[128 = 0]

[169  71 117 120 135 139 129 135 108 156 109  89 154 129 117 139 103  98
 121 120 171]	Z735, (73)
[170  58 103 122 120 117 129 168 130 139  71 120 170 133 124 144  92 111
 137 122 178]	Z819, (66)
[165  78 116 125 127 123 137 160 129 148  87 112 155 127 138 149 100 105
 147 124 168]	Z819, (66)
[173 104 120 120 131 115 135 134 110 144  77 115 143 124 130 148  88 109
 156 119 159]	Z642, (66)
[173 112 117 122 126  64 113 155 123 138 111 134 151 138 117 147  87 104
 109 133 177]	Z642, (73)
[169  76 124 120 134 124 121 147 112 119  90 125 123 132  92 135  94 109
 124 124 156]	Z899, (73)
[183 102 128 123 130 137 140 126 114 147  80  87 144 123 117 144  96 105
 154 120 162]	Z735, (66)
[152  85 114 124 123 111 123 148 127 142  83 135 149 129 128 155  93 104
 145 124 162]	Z642, (66)
[183  61 123 123 136 121 131 142 106 128  75 118 130 128 103 137 104 101
 131 120 166]	Z735, (73)
[157  29 117 123 132 165 123 132 117 123  91 116 125 125  90 142  83  94
 152 123 143]	Z899, (66)
[185   6 117 130 123  84 125 183 112 114  60 123 149 134 106 143 109  96
 103 124 179]	Z735, (66)
[171  73 118 119 129 158 127 117 124 135  95 103 156 129 130 145  95 101
 162 122 165]	Z735, (70)
[237   6 128 127 104  76 141 145  85 100   6 124 106 137  93 144  79 102
 127 118 160]	Z555, (70)
[165  76 111 115 126 100 122 166 129 138  79 137 150 131 131 147  79 112
 151 120 161]	Z642, (66)
[163 146 119 121 123  88 128 144 120 169  85 122 144 128 144 128  93 118
 140 122 159]	Z819, (73)
[152   8 129 108 124 141 114 172 141 138 118 105 184 137 112 143 115  88
 111 126 201]	Z819, (66)
[209 120 124 118 127 142 140 122 104 171 102  92 163 136 107 123 105 104
 125 126 196]	Z555, (68)
[197  90 125 122 115 130 136 130 112 150  63  98 163 136 126 144 103 114
 138 119 178]	Z819, (70)
[202   6  98 135 137 237 113 131 122 146  43  83 176 140  78 142  27  95
 183 108 210]	Z899, (70)
[186  17 126 119 115  57 135 170  95 105  33 130 117 134 109 142  98 103
 122 128 164]	Z819, (66)
[188  99 114 120 129 116 117 132 132 127  70 119 158 138 135 157  80 112
 164 118 167]	Z642, (70)
[188 107 118 118 124 152 132 112 119 140  88 115 141 131 120 141  84 118
 172 118 151]	Z819, (70)
[210 105 130 122 127 103 148 134  93 149  63 124 132 124 105 126  90 100
 132 124 160]	Z555, (73)
[171  64 121 119 119  62 111 161 107 127  73 129 136 134 119 139  88 112
 111 127 176]	Z642, (68)
[157  56 121 126 123 178 139 158 138 141 120 113 172 119 126 130 127  99
 120 128 156]	Z555, (69)
[170 200 123 122 132 190 130  96 151 167 137 130 162 121 121 148  90 117
 181 128 136]	Z642, (69)
[175  63 118 119 126 131 125 151 121 138  99 112 158 130 103 193 109  97
 117 134 184]	Z555, (73)
[177  38 118 120 125 142 133 149 115 144  78 110 156 130 117 139  91 115
 132 122 171]	Z735, (66)
[188 112 125 125 130 146 129 112 111 141  79 113 150 127 109 142  88 101
 158 124 161]	Z735, (69)
[148 102 135 127 121  67 125 119  92 144  51 109 118 126 119 148  91 114
 132 121 170]	Z642, (68)
[186 112 122 124 125 130 128 128 116 150  87 106 151 129 126 141  96 108
 159 122 160]	Z819, (68)
[192  69 119 124 111 115 124 140 127 123  44 126 144 124 121 155  73 117
 150 122 155]	Z642, (70)
[176 126 119 124 131 161 136 123 130 159 113 104 161 123 132 143 103 105
 158 126 156]	Z819, (66)
[209  98 113 116 132 142 130 126 108 151  89  93 150 144 106 127 102 112
 138 117 191]	Z555, (68)
[183 128 119 131 121  95 119 115 109 140  71 118 131 139 124 159  71 122
 154 121 154]	Z642, (70)
[167  59 127 124 133 168 136 135 116 123  82 127 122 133  95 140  86 107
 149 120 148]	Z899, (66)
[164 114 118 129 131 123 119 144 130 143 106 134 151 126 123 144  88 101
 137 131 151]	Z642, (69)
[126 184  92 121 139 171 110 118 170 178 154 130 185 122 151 147  88 110
 170 127 150]	Z642, (69)

[125 123 151 122 135 126 132 105 145 130 134 132 122 137 159 136 139 131
 139 123 128]	R, <88>
[137 131 136 125 127 129 130 135 156 137 111 127 114 128 174 130 146 145
 133 122 131]	W, <88>
[127 107 129 116 128 129 144 127 146 140 106 115 116 121 166 132 132 139
 117 131 130]	W, <88>
[124 120 126 125  97 126 155 126 126 107 125 162 138 150 111 153 132 110
 141 114 123]	T, <88>
[130 119 129 124 115 130 138 124 153  94 131 139  97 131 121 136 130 115
 131 126 131]	T, <88>
[133 100 129 119 124 119 146 132 115 117 123 131 126 139 124 140 129 129
 113 125 134]	H, <88>
[123 122 140 133 110 138 132 116 151 107 136 130  95 134 121 138 117 125
 118 129 123]	T, <88>
[120 115 139 126 122 124 136 123 125 127 130 134 136 132 125 136 136 132
 130 143 126]	R, <88>
[132 120 154 118 107 129 146 125 132 105 140 140 115 135 118 143 111 118
 121 126 134]	H, <88>
[125 117 147 131 118 124 118 104 129 120 136 122 124 135 131 126 130 123
 115 109 127]	R, <88>
[135 120 128 118 117 126 150 117 146 139 117 135 116 131 170 130 134 147
 132 125 119]	W, <88>
[128 126 142 134 113 129 128 128 135 101 134 135 106 132 108 135 114 115
 129 127 132]	T, <88>
[131 131 141 116 117 128 133 122 142  71 126 128 113 135 103 135 130 119
 130 134 122]	H, <88>
[122 117 134 117 110 134 135 118 126  99 136 137 106 139 106 137 118 116
 120 126 128]	H, <88>
[125 101 124  94 112 116 149 146  63 109 133 162 169 121  78 162 136 119
 116 138 140]	T, <88>
[140 128 127 140 132 136 134 126 146 100 129 126  93 139 130 128 114 113
 126 120 137]	H, <88>
[135 116 142 122 110 121 144 112 126 140 128 137 130 136 137 141 135 119
 112 139 122]	R, <88>
[133 121 152  86 123 120 143 137 136 140 129 126 114 117 156 132 137 153
 114 137 135]	Y, <88>
[124 119 139 117 116 123 128 136 137  88 136 136  95 132 113 138 115 128
 111 124 134]	H, <88>
[130 122 121 122 113 125 142 121 144 108 127 135 116 137 106 141 123 119
 130 133 119]	H, <88>
[131 128 133 119 127 135 133 120 143 139 115 126 108 126 172 118 135 145
 133 127 121]	W, <88>
[129 128 140 119 110 132 142 107 154 112 126 126 121 145 156 131 132 128
 137 128 139]	R, <88>
[132 120 131 117 104 130 138 138 131 101 129 146 116 141 110 143 112 114
 126 127 123]	H, <88>
[128 124 136 105 142 151 137 135 131 121 118 135 138 128 143 151 140 138
 142 131 133]	W, <88>
[121 119 143 117 127 121 158 120 122 144 127 118 132 132 160 128 137 136
 116 124 139]	R, <88>

[135 123 136 121 119 113 136 173 125 125 138 117 131 134 118 146 122 129
 131 133 129]	N, B
[138 133 130 119 113 109 143 180 131 118 134 127 127 135 119 130 127 127
 121 132 133]	N, B
[135 127 126 130 115 113 146 179 129 115 139 132 128 144 127 126 114 135
 116 133 122]	N, B
[126 135 150 120 142 104 129 178 120 112 119 129 130 114 136 136 104 124
 147 138 153]	N, P
[113 119 141 125 129 134 123 149 130 138 135 123 129 147 135 148 122 138
 127 124 123]	X, B
[118 129 133 118 120 100 134 191 129 124 131 128 132 137 126 136 110 131
 133 128 133]	N, B
[116 135 126 125 113  95 128 191 133 131 129 130 131 125 115 123 130 126
 126 121 124]	N, B
[140 128 137 121 126 110 135 190 135 101 120 151 131 135 137 131 109 128
 135 140 135]	N, Q
[139 130 135 122 124 123 129 164 137 109 122 146 128 131 138 121 118 131
 128 134 134]	N, Q
[134 147 148 119 124 136 124 108 134 133 125 138 135 131 137 132 143 139
 123 119 129]	X, Z
[149 135 126 128 126 124 140 133 123 118 131 127 126 124 139 125 122 129
 129 135 134]	N, Z
[135 143 135 129 122 149 135 114 127 121 125 127 125 133 144 104 122 138
 111 118 131]	N, Z
[122 128 152 121 125 116 124 178 134 125 133 134 132 138 125 159 117 135
 133 128 128]	N, F
[131 129 131 122 121  92 140 191 132 133 133 134 131 138 130 151 133 134
 133 132 115]	X, B
[132 133 129 124 114 107 117 160 134 120 131 145 127 113 118 137 130 127
 138 124 122]	N, B
[141 130 138 121 123 111 130 171 122 105 130 132 127 117 124 130 105 123
 140 137 143]	N, Q
[167 149 128 125 105 122 137 105 130 124 129 146 129 115 146 126 152 137
 127 127 115]	N, Z
[125 134 129 124 122  98 131 171 131 126 128 130 133 122 115 127 129 130
 126 128 124]	N, B
[112 125 149 124 121 151 113 131 137 124 134 127 127 146 116 138 119 133
 115 120 134]	N, F
[127 129 127 121 117 106 140 190 125 121 138 118 130 138 116 135 120 129
 124 131 123]	N, B
[126 144 140 115 113 124 122 180 133 120 131 129 126 128 115 126 114 126
 134 118 146]	N, B
[131 127 130 122 117 117 132 161 130 127 137 132 130 137 122 142 127 131
 127 130 127]	N, B
[160 143 152 126 127 103 146 151 119 101 134 135 134 114 147 134 111 140
 138 143 128]	N, Z
[126 128 113 130 115  86 133 191 135 133 136 146 129 126 130 131 132 130
 135 127 107]	N, B

[133 146 116 129 126 114 124 155 127 117 129 130 142 128 109 121 181 143
 111 126 122]	L, Z965
[130 141 128 133 127 133 114 149 125 121 118 134 133 135 156 130 114 142
 129 127 148]	V, Z965
[134 140 129 124 135 144 111 152 123 127 122 135 143 110 168 139 147 141
 142 125 142]	V, Z324
[128 120 127 124 129 132 124 122 129 125 116 131 119 121 141 132 155 115
 145 121 129]	V, Z230
[130 144 115 128 118 114 134 147 125 112 144 127 139 133 105 119 152 134
 131 129 127]	L, Z230
[128 130 125 129 136 135 117 144 126 168 129 136 133 128 157 135 127 133
 144 121 146]	V, Z965
[141 132 119 130 137 138 119 140 124 117 106 134 145 122 137 148 205 133
 154 132 117]	V, Z230
[126 124 130 129 128 144 109 145 131 123 124 141 125 134 175 145 120 129
 183 126 149]	V, Z324
